(in the rows, 128 means zero)
[127 138 125 131 139 121 163 150 117 140  99 131 159 137  85 162  92 147
  95 113 108 104 116 163 139 102 148 154 113 135 118 108 115 133 117 148
 127 161 120 144 136 145 183] : Mun
[154 130 126 143  77 123 124 117 114 160 108 102 124 133  46 138 131 152
 143 144 121 123 117 145 113 135 121 126 124 137 138 131 133  83 112 105
 141 138 117 154 100 149 141] : pozuk
[157 145 105 162  90 137 138 116 101 162 103  97 136 134  75 138 144 131
 139 151 108 111 127 124  84 156 115 128 129 156 129 137 121 118 130 128
 132 139 115 150 108 163 149] : fosa
[153 132 120  75 105  81  54 117 192 105  87 111  88 133  82 106 145 115
 227 116 161 136 161 148 126 124 171 137  88 108  67 136 164 146  41  95
 129 173  65  78 131 101  88] : luz
[129 105 139 111 173 159  84 117 121 156 124 175 158 139 184 149 122 127
 124 143  99 100 111 110 112 139 102  92 128 127 140 155 145 113 175 164
 140 117 112 120 129 118 122] : pozuk
[113 140 101 122 127 124 115 136 130 150 123 128 144 118 131 114 176 125
 102 121 157 124 148 122 116 133 130 106 153 169 106 136  91  65 145  89
 106 125 123 154 103 100 153] : fosa
[ 79 134 116 138 134 168 148 120 140 196 124  29  99 132 117 157 143  48
 112  65  95 154 145 158 126 147  98 154 129 146 105 179 124 132  82 135
 151 112 155 122  99 132  97] : bar
[113 128 117  86 123 157 151 141 156 148 121 136 130 147 138 106 186 112
 103 131 174 106 134 136 115 160 126 108 123 197 122 114 110  79 135  99
 109 120 145 144 122 111  96] : fasi
[126 128 146 155 106 153 162 137 117 167 119  96 138 142 105 159 105 134
 138 110 112 121 156 167 117 103 151 153 125 145  86 105 132 110  99 125
 130 150 106 142 123 148 156] : bon
[116 105 138 103 124 105 118 160 149 118  91 156 153 172 170 116  99 131
 125 135 136 117 139 150 143 132 125 100 157 107 151 168 140 175 170 153
 135 134 115  62 127  76  74] : fasi
[146 134 123 158  62 130 151 120 106 154 108  85 139 135  77 116 135 119
 138 147 108 121 146 159  95 143 108 146 138 142 109 124 126 111 149  94
 142 134 126 131  91 144 130] : bon
[148 149 158 147 106 213 126 109 136 120  95 183  71 133  97 145 108 127
 142 140 131 141 137 114 149 121 137 148  83 152 119 117 115  82 146  91
 112 133 143 106 132 162  86] : pozuk
[112 144 129 149 111 171 212 131 167 158  99  71 127 139 111 135  89  66
 105 121 121 143 179  92 128 157 128 121  73 179 145 130  70 109 133 144
 122 132 145 146 112 162 128] : bon
[133 150 128 120 128 145  91 134 136 165 132 134 155 130 129 122 178 134
 114 136 152 120 136 105 120 116 130  92 146 219 115 115 109  79 111 119
 129 129 115 149 111 113 128] : fosa
[ 82 120 160 104  95 159 145 129 104 169 147  30 132 135 116 134 144 143
 157  86 110 178 174  97 137 164 133  93 137 145 161 169 109 104  52 107
 162 130 134 134 100 144  91] : bar
[135 121 165 121  86 135 169 121 100 179  81  99 154 145  73 149 115 144
 104 107 126 110 125 152 134  88 112 116 102 148 128 103 108  94  96 142
 138 148 121 188 119 156 133] : pozuk
[137 134 140 112 106 112 200 141 152 152 158 119 113 165 154 112 131  95
 175  84 158 205 208  91 160 112 152 121  81 136 147 192  71 165  81 221
 173 141  88 168  95 100 144] : Bevo
[163 120  99 162 126 168 128  99 118 110  43 180 122 114 153 131 161 136
 124 169 203 124 130 122 130 142 133 126 134 157 165 100 154 143 214 125
  98 102 116 113 184 177 144] : fasi
[148 116  93  92 153 163 115 119 140 134  98 157 151 163 146 106 122 119
 130 111 111 133 122 128 141 147 155  58 142 106 159 173 108 124 178 154
 142 133  84 114 129  94 112] : fasi
[127 129 117  98 134 168  96 118 144 168 133 150 138 118 118 117 177 103
  77 111 157 114 131 123 127 134 143 100 128 188 134 133  98  68 115 106
 107 128 134 169 108  93 110] : Bevo
[113 120 152 118  65 159 104 132 140 150  88 119  91 164  96 160 144 148
  95 126 178 120 136 105 110 143 169 129 123 134 112 141 168 146 129  91
 101 137  97  88 182 138  67] : Bevo
[122 134 106 106 146 172 150 131 157 147 131 120 127 129 125 109 166  99
  84 116 140 112 114 134 111 155 136 102 140 180 121 116 101  86 126  94
 105 105 145 147 121 115 116] : fasi
[159 134 119 188 123 162  80 128 158 172 127 142 183 173 145 130 133 137
  64 153 113 135 105  97 137 156 101 112 127 131 103 172 151 128 160  98
 149 151 149  70 153 104  90] : gufek
[147 150 126 171 117  94 150 149 135  97 176 123 119 140 147 119  82 129
 168  75 146 212 187  56 141 136 126 105 110 111 170 163 114 145 100 178
 169 153 135 136  90  98 115] : fosa
[177 117 141  98 118 143  51 113 142 125 139 169 204 153 137 114 129 205
 132 163  50 139 129 139 128 162 105  73 173  93  89  86 157 113 149  97
 182 154 122 105 137  79 140] : luz
[123 126 152 105 121 139 202 150 158 147 104 150  94 147 170 126 165 145
 174 169 132 106 110 105  82 179 132 218  64 102  88 186 172  84  99 125
  62 145 125 125 150 171  99] : pozuk
[168 136 111 154  84 133 126 133 105 149  85  99 143 140  73 118 129 134
 132 146 123 104 129 132  95 140 119 118 133 150 133 148 120 108 136  99
 134 149 117 150  97 144 131] : gufek
[126 128 110 128 110 165 179 133 125 176  95  90 151 164  88 152 137 127
  76 101 122 118 128 188 132 123 139 131 132 179 141  92  85 134  87 152
 123 122 127 167 116 143 118] : fasi
[123 124  73 135 146  94 123 104 144  80  32 169 127 132 149 164 152 146
 187 123 143  99 138 150  90 206 120 125  98 119 115  90 172 115 162 154
 129  99 126 115 180 171 171] : fosa
[125 128 137 137 131 151 134 141 107 154  76 125 173 142  87 167 130 149
  84 127 125 106 132 155 146  99 161 141 127 187 122  97  91 140  76 142
 125 155 121 150 126 145 165] : Mun
[165 126 120 140  85 130 152 134 109 168 112 105 138 126  78 129 131 129
 118 142 115 115 127 136 106 140 115 127 113 132 139 151 135 108 134 124
 134 155 127 147 105 150 126] : Bevo
[113 134 151 139  91 145 143 121 115 182  92  97 154 123  64 167 110 146
  90 107 132  90 137 158 135  99 127 130 116 158 151 117  77 116 101 169
 129 138 128 153 118 165 155] : bar
[156 130 137 129  79 138 139 122 116 159 118 111 118 142  68 141 118 142
 122 137 106 126 117 133 102 148 112 127 116 129 133 133 132  85 138 120
 149 146 125 153  92 146 141] : pozuk
[185 132 122 173 141 197 114  89  97 158 117 191 153  97 131 138 187 101
 150 168 160 123 108 115 178  72 126 109 102 186 123 119 108 147 127 168
 134 115 104 122 169 175 114] : Bevo
[153 133 114 148  73 127 135 129 111 152  88 106 146 144  74 129 130 140
 128 158 130 109 125 141 107 159 119 124 129 145 135 139 126 109 140 106
 133 150 122 139 110 148 136] : gufek
[ 61 138 137 113 118  81 170 144 117 105  98 107 100 157  92 125 124  72
 152  39 140 151 118 134 126 113 169 134 157  91 118 184 105  72 104 136
 114 130  99 128 111  84  99] : Mun
[122 126 147 127 108 144 140 128 123 164 114 123 152 135  68 160 103 149
  92 111 137 116 131 168 145  80 158 136 118 150 135  89  90 120  82 136
 113 145 111 174 119 168 167] : pozuk
[140 135 137 138  99 130 120 105 122 150  89 115 149 144  79 163 103 142
 105 118 129 116 147 154 119  94 141 138 112 140 109  91  81 160 105 136
 110 149  97 139 125 154 146] : luz
[134 125 154  75 153 133 136 139 135 151 137 148 187 171 188 157 139 146
 119 180  60 125  62 104 138 145 129 108 158 147 108 144 134 150 158 144
 133 150  92  79 143 112 119] : luz
[ 97 121 151 103 113 100 178 125 145 121 124  93 116 142 155 137  85  53
  73  96 139 179 176  93 147 133 115  88 131  97 199 169  30 152 114 122
 120 100 127 166  78  78  96] : Bevo
[125 131 135 100 103 112 130 113 131 121  94  91 149 165 137 146  89 105
 135  96 140 161 151  85 116 154 124  86 106 155 152 137  89 215  89 141
 140 143 110 126 103 106 100] : luz
[159 121 113 100 106 142  89 133 158 121  91 160 195 153 117 139 127 127
  87 138 142 123 164 136 154 135 137  38 142 120 137 116  80 178 128 176
 155 123 104 100 135 112 106] : gufek
[177 100 154  90 143 142 118 140 137 174 156 153 208 151 159 157 156 187
  90 169  85 110 138 127 143 138 127  92 109 137 150 121 142 125 107 156
 155 159 127 129 142 134 109] : Bevo
[ 83 118 130  88 118 197 136 144  96 116 150 200 179 108 177 139 135 145
 182 181 141  97 149 170 129 166 144 143 156 125  91  78 110 189  73  86
  61 129 116 110 158 149 140] : fosa
[168 116 165  91 151 112  94 103 117 134 130 128 194 142 166 146 159 166
  82 167  72 132 128 124 136 118  96  72 144 136 103 118 116 125 167  62
 152 136 145  79 121 127 105] : luz
[160 110 111 111 141 180  81 148 140 145 159 160 195 108 125 118 106 130
 103 124 102  82 105  81 115 171 133  45 151 125 164 143 140 162 127 131
 119 128 126 108 158  65  84] : Bevo
[133 129 151 141  93 132 161 132 113 174 137  67 136 134  88 123 132 146
 111 113 121 109 183 147 111  81 141 147 113 158  94 119  86 130  93 123
 132 136 104 165 100 134 141] : bon
[168 121 111 130  78 135 140 135 107 167 100  99 148 130  77 129 141 133
 124 143 110 116 122 145 106 150 118 116 126 135 135 137 133 105 123 101
 143 153 116 153 105 139 133] : Bevo
[114 125 116 171 121 189 122 130 119 141  76 113 124  78 120 121 140 130
 142 151 144 103 151 104 132 147  90 114 107 136  93 149 132  91 189  89
 134 127 161  91 160 187 154] : bar
[136 138 135 103 132 161  49  90 119 192 131 161 219 156 127 162 113 105
  81 110 117  91  84 162 137 108  97  83 148 165 171 147  95 166 129 138
 146 133 113 112 109 106 100] : bar
[129 112 116 107 130 131 151 123 129 153 107 156 149 128 122 142 146 145
 154 144 122 119 158 167 164 145 102 141  64 134 148 142 126  99 142 189
 135 141 155 106 114 163  84] : pozuk
[123 136 122 120  97 163  99 104 146 190  50 132 135 166 134 115 191 200
 158 144 131 129 155 196 160 159  98 127  60 252  74  76 145 119 105 168
 208  92 131  52 140 156 109] : fasi
[110 143 122 136 116 109 136 153 113 145  81 113 171 126  66 134 100 154
 108 135 125  97 106 166 129  95 129 153 137 138 135 107 129 104  93 139
 110 152 115 169 126 151 147] : Mun
[164 146 105 162  76 135 153 125  89 153 100 104 131 134  80 130 133 145
 152 139 111 123 135 122  91 154 113 131 133 143 130 147 132 125 150 125
 133 144 117 142 108 146 142] : fosa
[ 64 112 131  96 168 118 122 163 203 135  98  94  92 138 182 167 117  94
 152 154 126 119 131 167 124 187 136 130 142 156 105 133 168 132  58 106
 114  95 130  57 132 103 103] : fasi
[173 118 151 202 169 161  92  72 107 132 129 139  98  86 112 144 158  87
 125  97 150 167 117  67 165  86 148  75 125 143 124 166 101  69  90 105
 143 120 148 139 116 107 141] : pozuk
[115 121 127 103  94 123 202 147 151 137 134  37 125 148 149 125 135  77
 181  76 124 196 239 161 128 141 112 124 117  92  84 140 142 151  81 101
 155 116 126 109 119 121  69] : bon
[143 122 137  99 102 143 139 129 140 149 105 110 156 148 100 134 125 148
 130 133 122 127 178 146 123 122 145 136 120 142 104  97 109 142 114 120
 116 173 108 153 131 139 149] : luz
[174 153  97 146 129 179  42  92 142 154 122 147 209 130 134 118 137 114
  85 164  99 124  96 149 144 124 104 106 131 176 134 110 101 187 102  81
 128 102 125  68 108 122  42] : bon
[142 121 129 188 147 190  69  96 106 138  85 156 132 118 100 141 200 134
 104 183 175 100 151 100 138 114 130 149 134 221 137 104 152 130 158 115
 124 127 155 150 176 151 134] : Mun
[141 136 131 172 105 144 157 132 109 152 116 121 165 151  61 163 103 136
 107 118 119 107 128 160 125 103 151 111 152 147 127 123  91 123  90 153
 122 144 132 173 119 149 157] : gufek
[101 125 147 146 141 128 145 124 154 110  73  97 108 147 143 115 140  77
  58  70 176 149 134  37 134 137 177  95 122 165 164 176  92 157 108 174
 108 113 143 123 138 114  87] : gufek
[138 126 129 137 117 144 154 153  94 156  93  96 166 131  73 165 114 151
 111 128 121 107 135 148 130 108 143 130 132 151 112 112 119 132  78 107
 127 167 117 165 129 136 169] : Mun
[108 155 132 112  81 134 244 136 143 138  96  82 101 157 104 123  97 102
 150  57  94 184 166 161 120 150 140 148 132  97 126 156 134  73 126 150
 111 117 136 141 105 116  74] : bon
[ 65 134 146 133 113 104 219 163 168 134  96  76 132 163 146 166  85  75
 149 113 117 165 162 127 139 167 124 100 118 128 131 151  85  97  84 171
 139 107 133 108 116 151 121] : gufek
[146 131 137 115 125 112 114 126 140 136 102 118 158 130 139 129  92  91
 124 122 106 104  95 125 117 136 100  83 151 150 137 121 164 149 152 149
 159 117 115 108 120  70 104] : bon
[117 103 105  88 120 140 167 137 109 129 111  45 119 132 110  64 149  60
 194  87 116 144 154 152 125 142 124  80 156 131 125 135 145 134 133  84
 170 129 109 138 118 121 111] : fasi
[141 136 122 142  81 161 134 111  98 173  91 103 154 125  67 159 120 154
 121 132 104 102 122 162 100 156 112 137 142 136 163 133 114  98 142 108
 126 136 131 150 110 174 156] : bar
[153 131  92 146 100 131 159 122 112 151  88  97 130 143  82 143 141 138
 130 154 119 129 111 173 114 150 128 116 149 154 146 123 127 109 155 118
 142 119 112 133 111 170 157] : fasi
[130 140 151 141 108 144 136 107 109 156 114 120 133 150  97 166 115 141
  99 118 125 124 130 140 121  94 128 150 108 163  89 101  91 141 112 133
 120 155 119 145 117 148 142] : luz
[142 146 147 164 104 143 158 130 106 164 124 104 137 133  71 149 106 135
 144  91 124 117 159 130 115  85 157 121 123 155 120 121 100 122  66 173
 121 149 103 164 122 150 148] : fosa
[167 100 120  54 143 140  60 131 141 168 111 140 175 156 157  98 174 105
 125 119 124  94 109 111 115 143 145  88 107 155 140 166 172 164 131 141
 153 174  81 104 135  97  73] : Bevo
[188 133 123  76 138 127  84 108 135 140 127 130 212 131 180  80 139  92
  66 139 123 113  97  93 138  97  99  75 103 160 143 107  83 226 143 140
 168 126  80 118 105 105  99] : bon
[117 136 110 134 128 154  96 133 140 147 110 119 157 139 106 119 182 123
  75 112 164 113 134 135 112 130 142 104 146 201 104 109 108  66 107  85
 116 130 152 167 112 136 127] : gufek
[114  83 154 112 134 140 160 114 116 125  40 133 142 152 162 139 181 180
 133 177 113  85 129 175 155 133 168 160 138 123 131 108  85 170  63 122
  88  92  96 123 174 134 116] : fasi
[126 145 107 124 136 161  89 130 155 137 125 163 162 130 123  97 169 109
  75 125 170 105 127 125 119 131 134 108 137 192 115 115  88  75 131  88
 104 129 149 163 111 114 126] : gufek
[113 130 145  99 125 140  82 120 150 159 139 142 125 144 116 115 178 140
 117 105 158 129 116 130 127 124 134 117 135 182  95 128 140  55  77  82
 130 132 139 171 108  77 117] : pozuk
[ 89 131 133  92 100 135 238 143 147 125 152  63  65 167 138 127 109 123
 137  85 106 216 161 124 161 186 141 117 124  93 126 170  97 149  85 114
 150 105 136 114 108  82  96] : fasi
[152 112 115  67 146 109  70  73  64 125  29 129 182  96 113 110 163 118
  93 168 118  82  56 128 146 166  86  83  94 166 184 117 147 130 157  83
 148 148 141  96 113 144  81] : Mun
